Below is a small trained network, with its code and all its weights. Each question gives an input and a target symbol and asks what happens when units are switched off, that is, made to give their printed mean instead of their output.

import numpy as np


def w(rows, s, z=0):
    codes = np.array(rows[::2]) - 128.0
    scale = np.full(codes.shape[1], s)
    scale[-1] = z or s
    return codes * scale


def norm(h):
    return h / np.sqrt((h * h).mean(-1, keepdims=True) + 1e-5)


def f(y):
    return y / 2 * (1 + np.tanh(0.7978845608 * (y + 0.044715 * y**3)))


def softmax(a):
    e = np.exp(a - a.max(-1, keepdims=True))
    return e / e.sum(-1, keepdims=True)


def log_softmax(a):
    a = a - a.max(-1, keepdims=True)
    return a - np.log(np.exp(a).sum(-1, keepdims=True))


def net(x, mask):
    ids = ['ηλμξπσψ'.index(c) for c in x.split()]
    T = len(ids)
    res = E[ids] + P[:T]
    u = 0
    for l in range(2):
        q, k, v = (norm(res) @ M[l].T for M in (Q, K, V))
        z = softmax(np.where(np.tri(T) > 0, q @ k.T / 4**0.5, -1e9)) @ v
        res = res + np.where(mask[u], z, O[l][:, -1]) @ O[l][:, :-1]
        u += 1
        y = f(norm(res) @ A[l][:, :-1].T + A[l][:, -1])
        res = res + np.where(mask[u : u + 16], y, B[l][:, -1]) @ B[l][:, :-1]
        u += 16
    return log_softmax(norm(res)[-1] @ U[:, :-1].T + U[:, -1])


Q, K, V, O, A, B = {}, {}, {}, {}, {}, {}
E = w([
[63,113,150,120,100,138,144,33,107,155,171],'η',
[68,138,137,136,165,131,174,176,188,48,254],'λ',
[103,99,70,118,151,137,140,72,40,115,174],'μ',
[130,169,164,142,190,114,213,158,86,150,131],'ξ',
[126,83,210,86,172,108,25,71,98,80,106],'π',
[125,77,99,142,139,155,183,71,168,168,170],'σ',
[120,109,77,197,162,159,152,178,86,152,105],'ψ',
],0.022)
P = w([
[153,68,174,250,184,105,102,102,162,134,113],'0',
[156,58,194,158,135,106,140,137,134,115,134],'1',
[114,115,143,131,164,120,83,140,150,154,128],'2',
[131,114,153,155,137,86,151,104,123,102,103],'3',
[110,152,123,121,159,127,95,128,151,153,112],'4',
[129,131,125,150,113,81,159,98,133,106,90],'5',
[118,176,100,100,146,144,116,112,144,150,102],'6',
[132,140,100,142,77,76,187,100,130,108,72],'7',
[132,177,88,60,107,175,162,115,128,145,104],'8',
[127,174,85,170,86,105,204,98,127,102,108],'9',
],0.013)
Q[0] = w([
[57,182,42,99,165,178,141,127,124,242,160],'0.h1',
[85,195,94,170,178,113,238,57,65,194,90],'0.h1',
[65,176,121,1,145,213,131,204,115,189,170],'0.h1',
[77,150,70,194,140,79,183,73,117,103,131],'0.h1',
],0.0085)
K[0] = w([
[127,142,94,144,17,83,254,140,78,131,137],'0.h1',
[82,208,46,79,67,153,211,132,139,143,110],'0.h1',
[56,48,116,142,102,51,174,153,155,69,101],'0.h1',
[114,206,71,114,85,233,143,155,140,137,171],'0.h1',
],0.0091)
V[0] = w([
[148,101,129,127,157,149,173,81,180,174,89],'0.h1',
[120,136,115,148,185,129,174,134,122,148,92],'0.h1',
[85,165,198,94,140,89,134,128,169,59,198],'0.h1',
[124,116,178,80,175,39,154,91,60,255,107],'0.h1',
],0.0083)
O[0] = w([
[134,110,159,153,49,164,94,167,63,176,166,253],'0.h1',
[83,39,132,157,117,132,203,170,67,144,118,216],'0.h1',
[121,125,85,120,87,184,127,107,118,67,83,97],'0.h1',
[190,162,121,168,145,179,191,120,91,112,254,249],'0.h1',
],0.0099,0.0059)
A[0] = w([
[111,70,154,64,184,181,160,92,121,194,111,148],'0.n1',
[161,184,220,159,59,105,111,186,120,188,180,2],'0.n2',
[217,122,83,192,66,182,73,156,92,172,83,92],'0.n3',
[163,114,139,174,158,157,139,107,254,144,158,121],'0.n4',
[125,79,110,131,127,112,202,91,137,149,72,183],'0.n5',
[127,200,123,37,95,62,76,116,102,88,65,162],'0.n6',
[59,139,70,54,44,99,141,159,144,70,142,76],'0.n7',
[54,138,104,27,96,113,160,188,156,65,92,82],'0.n8',
[92,117,185,143,84,144,102,115,169,108,207,91],'0.n9',
[71,102,103,36,116,105,218,154,99,157,145,155],'0.n10',
[125,99,136,160,180,131,39,106,141,136,155,133],'0.n11',
[176,189,222,113,170,105,157,129,105,140,79,147],'0.n12',
[101,91,160,137,126,177,121,85,45,126,50,140],'0.n13',
[143,135,95,84,151,60,140,149,52,143,120,165],'0.n14',
[99,195,178,155,115,155,142,156,144,141,185,61],'0.n15',
[169,81,39,161,170,198,164,106,165,129,89,140],'0.n16',
],0.0091,0.0086)
B[0] = w([
[135,177,123,238,74,81,115,113,159,91,129,224],'0.n1',
[56,160,182,130,84,216,92,137,148,154,156,135],'0.n2',
[79,145,152,90,153,161,118,111,99,179,121,149],'0.n3',
[187,87,110,165,93,153,170,191,123,160,139,166],'0.n4',
[145,168,128,145,119,168,83,146,160,109,93,228],'0.n5',
[101,142,88,205,124,134,83,140,84,110,161,150],'0.n6',
[116,69,178,86,176,182,121,113,138,178,187,138],'0.n7',
[143,121,197,136,189,67,101,92,102,177,249,142],'0.n8',
[120,94,110,128,141,91,151,115,98,158,53,176],'0.n9',
[127,120,104,206,152,121,84,119,130,128,110,255],'0.n10',
[88,134,144,120,93,120,132,149,108,41,154,159],'0.n11',
[121,147,117,89,41,62,107,164,148,73,147,145],'0.n12',
[97,109,125,161,72,182,119,198,162,123,175,190],'0.n13',
[167,156,146,166,155,163,116,164,109,112,149,178],'0.n14',
[83,85,150,149,87,109,188,104,103,149,69,149],'0.n15',
[178,126,91,105,147,136,179,182,156,135,118,194],'0.n16',
],0.011,0.0078)
Q[1] = w([
[105,97,121,26,175,79,146,154,112,103,189],'1.h1',
[107,6,207,136,214,46,174,114,154,160,241],'1.h1',
[217,179,110,104,131,118,129,174,90,115,113],'1.h1',
[171,218,30,220,76,165,138,74,87,108,106],'1.h1',
],0.012)
K[1] = w([
[157,216,56,119,72,175,87,137,67,72,91],'1.h1',
[101,254,7,192,50,185,139,135,64,111,61],'1.h1',
[138,130,131,98,220,96,112,156,34,99,156],'1.h1',
[126,72,214,54,246,110,162,49,116,203,218],'1.h1',
],0.0099)
V[1] = w([
[206,171,167,115,106,109,33,101,44,151,135],'1.h1',
[254,118,170,86,206,106,111,104,101,204,151],'1.h1',
[98,104,149,77,144,84,157,160,167,110,79],'1.h1',
[148,152,159,65,88,104,86,179,76,88,123],'1.h1',
],0.0076)
O[1] = w([
[223,64,125,217,119,212,146,178,155,219,177,46],'1.h1',
[173,85,73,244,2,103,168,151,92,172,96,88],'1.h1',
[105,192,89,97,130,110,187,46,88,129,109,31],'1.h1',
[180,174,108,215,164,173,126,146,75,148,70,2],'1.h1',
],0.0088,0.0085)
A[1] = w([
[152,89,103,158,148,133,98,212,79,191,41,3],'1.n1',
[157,143,106,28,109,130,174,109,79,150,144,51],'1.n2',
[163,107,147,142,132,110,163,177,93,214,154,123],'1.n3',
[146,70,92,185,163,141,67,148,102,155,127,76],'1.n4',
[131,209,162,67,165,113,88,138,59,102,115,61],'1.n5',
[212,130,169,131,171,139,143,193,108,170,105,76],'1.n6',
[144,78,133,108,127,164,23,148,214,75,81,43],'1.n7',
[211,69,116,153,90,156,145,165,208,250,112,64],'1.n8',
[113,88,173,126,141,133,59,175,145,137,167,107],'1.n9',
[138,128,210,124,126,109,152,214,133,171,140,89],'1.n10',
[63,67,183,147,112,122,95,97,81,179,143,134],'1.n11',
[123,201,149,122,181,62,126,106,131,108,74,83],'1.n12',
[53,138,130,145,73,81,139,113,144,87,134,122],'1.n13',
[186,145,136,144,57,123,116,188,133,96,157,48],'1.n14',
[203,126,95,177,155,139,143,206,181,113,117,163],'1.n15',
[147,203,74,96,74,119,107,107,101,102,81,145],'1.n16',
],0.014,0.0072)
B[1] = w([
[133,156,184,32,222,208,89,174,66,168,84,145],'1.n1',
[8,170,196,40,185,128,162,152,207,85,177,126],'1.n2',
[172,169,85,115,174,91,105,167,135,57,66,216],'1.n3',
[121,74,105,51,181,177,178,91,77,54,191,199],'1.n4',
[126,54,182,105,10,158,99,98,116,217,113,148],'1.n5',
[93,137,237,116,228,152,75,176,110,195,109,150],'1.n6',
[67,129,84,88,111,153,69,251,235,59,93,151],'1.n7',
[202,72,64,111,14,96,146,58,164,117,19,223],'1.n8',
[153,114,98,90,141,133,149,72,118,125,42,226],'1.n9',
[151,221,110,138,124,66,124,121,84,172,115,192],'1.n10',
[122,177,144,146,30,177,96,126,154,136,161,247],'1.n11',
[180,146,59,159,117,73,107,95,154,105,96,138],'1.n12',
[170,120,132,144,184,168,111,183,93,151,107,225],'1.n13',
[116,166,125,132,173,83,154,171,177,78,144,179],'1.n14',
[99,170,109,83,33,132,73,105,77,158,113,238],'1.n15',
[148,71,147,49,155,139,156,115,168,178,118,151],'1.n16',
],0.012)
U = w([
[141,140,193,58,143,109,173,111,176,158,168,217],'η',
[102,123,118,158,169,152,86,193,224,87,101,123],'λ',
[193,136,89,139,97,68,108,58,174,150,96,158],'μ',
[98,120,88,165,145,155,172,106,44,61,158,1],'ξ',
[181,116,157,124,211,204,120,125,67,180,29,93],'π',
[149,96,196,171,66,153,69,169,97,212,189,74],'σ',
[133,192,137,224,160,2,56,143,107,125,144,128],'ψ',
],0.0084,0.0027)

Each question gives the input, a string of symbols that net reads in full, and the target symbol t.
The units are the heads (4 rows each of Q, K, V and O) and the neurons (one row each of A and B). Each row of codes is followed by its name. A weight is (code - 128) times the scale printed after its matrix; where a second scale follows, it is the last column's (O, A, B and U).
mask holds one flag per unit, layer by layer, with each layer's heads first. A switched-off unit (its flag False) gives its mean, the last column of its rows in O or B, instead of its output. The means were averaged over made-up inputs and are rounded, as every weight is.
A unit's drop is (log p(t) with every unit on - log p(t) with that unit switched off) / (log p(t) with every unit on - log p(t) with every unit switched off).
The circuit of an input: a set's keep is (log p(t) with only the set's units on - log p(t) with every unit switched off) / (log p(t) with every unit on - log p(t) with every unit switched off). Starting from the 12 units with the biggest drops (on a tie, the unit counted first), units are removed one at a time, each time the one whose removal leaves the highest keep (on an exact tie, the one counted first), for as long as the keep stays at least 0.8.
units of the circuit, in order: the units of the circuit, biggest drop first
k most important neurons: the k neurons with the biggest drops, biggest first
k most important neurons of layer l: the k neurons of layer l with the biggest drops, biggest first
input σ η σ σ η π ξ μ π, target λ: units of the circuit, in order -> [1.n7]
input ξ λ σ, target λ: units of the circuit, in order -> [0.h1, 1.n7]
input π μ σ π ψ μ λ, target μ: 3 most important neurons -> [0.n5, 0.n14, 0.n4]
input λ ψ ψ, target ψ: 3 most important neurons -> [1.n12, 0.n4, 1.n8]
input λ σ σ π σ π μ ψ μ, target ψ: units of the circuit, in order -> [0.h1, 0.n1, 1.n8]
input σ η σ μ σ μ σ σ σ ψ, target π: 2 most important neurons -> [1.n1, 0.n1]
input ψ σ π μ λ ξ η, target ξ: units of the circuit, in order -> [0.h1, 1.n15]
input ψ π ψ λ, target ψ: 2 most important neurons -> [1.n8, 1.n4]
input λ η ψ μ ξ, target μ: 3 most important neurons -> [1.n12, 0.n8, 1.n5]
input λ σ η σ, target η: 2 most important neurons of layer 0 -> [0.n8, 0.n10]
input ψ ξ μ μ η λ μ η μ, target η: 2 most important neurons -> [1.n2, 1.n16]
input σ ψ σ μ η μ λ ψ μ ψ, target μ: 2 most important neurons of layer 1 -> [1.n12, 1.n16]
input μ ψ σ μ η η λ μ, target λ: 2 most important neurons of layer 0 -> [0.n13, 0.n5]
input λ σ η η, target η: 2 most important neurons -> [0.n8, 0.n7]
input σ λ π σ, target π: most important neuron of layer 1 -> [1.n13]
input π π σ μ λ ξ, target λ: 2 most important neurons of layer 1 -> [1.n16, 1.n10]
input σ σ η ψ μ ξ μ π λ, target π: 4 most important neurons -> [0.n6, 0.n7, 0.n13, 0.n12]
input σ σ λ π μ, target π: 2 most important neurons -> [1.n16, 1.n13]
input σ λ η ξ σ, target ξ: 2 most important neurons of layer 1 -> [1.n8, 1.n11]
input σ σ σ μ μ π λ π η η, target η: 3 most important neurons -> [0.n15, 1.n16, 1.n2]
input σ ψ σ λ η σ σ σ π σ, target π: 4 most important neurons of layer 1 -> [1.n13, 1.n15, 1.n16, 1.n5]
input λ ψ π η ψ, target η: 2 most important neurons -> [0.n8, 1.n2]
input ξ η ξ ξ λ σ ψ, target σ: most important neuron -> [1.n5]
input σ μ μ σ π λ μ, target λ: 2 most important neurons of layer 1 -> [1.n7, 1.n15]
input μ π ξ σ η η λ, target η: 4 most important neurons -> [1.n8, 1.n15, 1.n9, 1.n13]
input ψ ψ ψ π η η λ λ, target η: 2 most important neurons of layer 0 -> [0.n8, 0.n7]
input η μ σ σ ψ λ, target ψ: 3 most important neurons of layer 1 -> [1.n8, 1.n10, 1.n4]
input σ η ξ ψ η η λ σ η σ, target η: 2 most important neurons -> [0.n15, 1.n2]
input η ξ π λ η μ ψ, target μ: 2 most important neurons of layer 1 -> [1.n12, 1.n5]
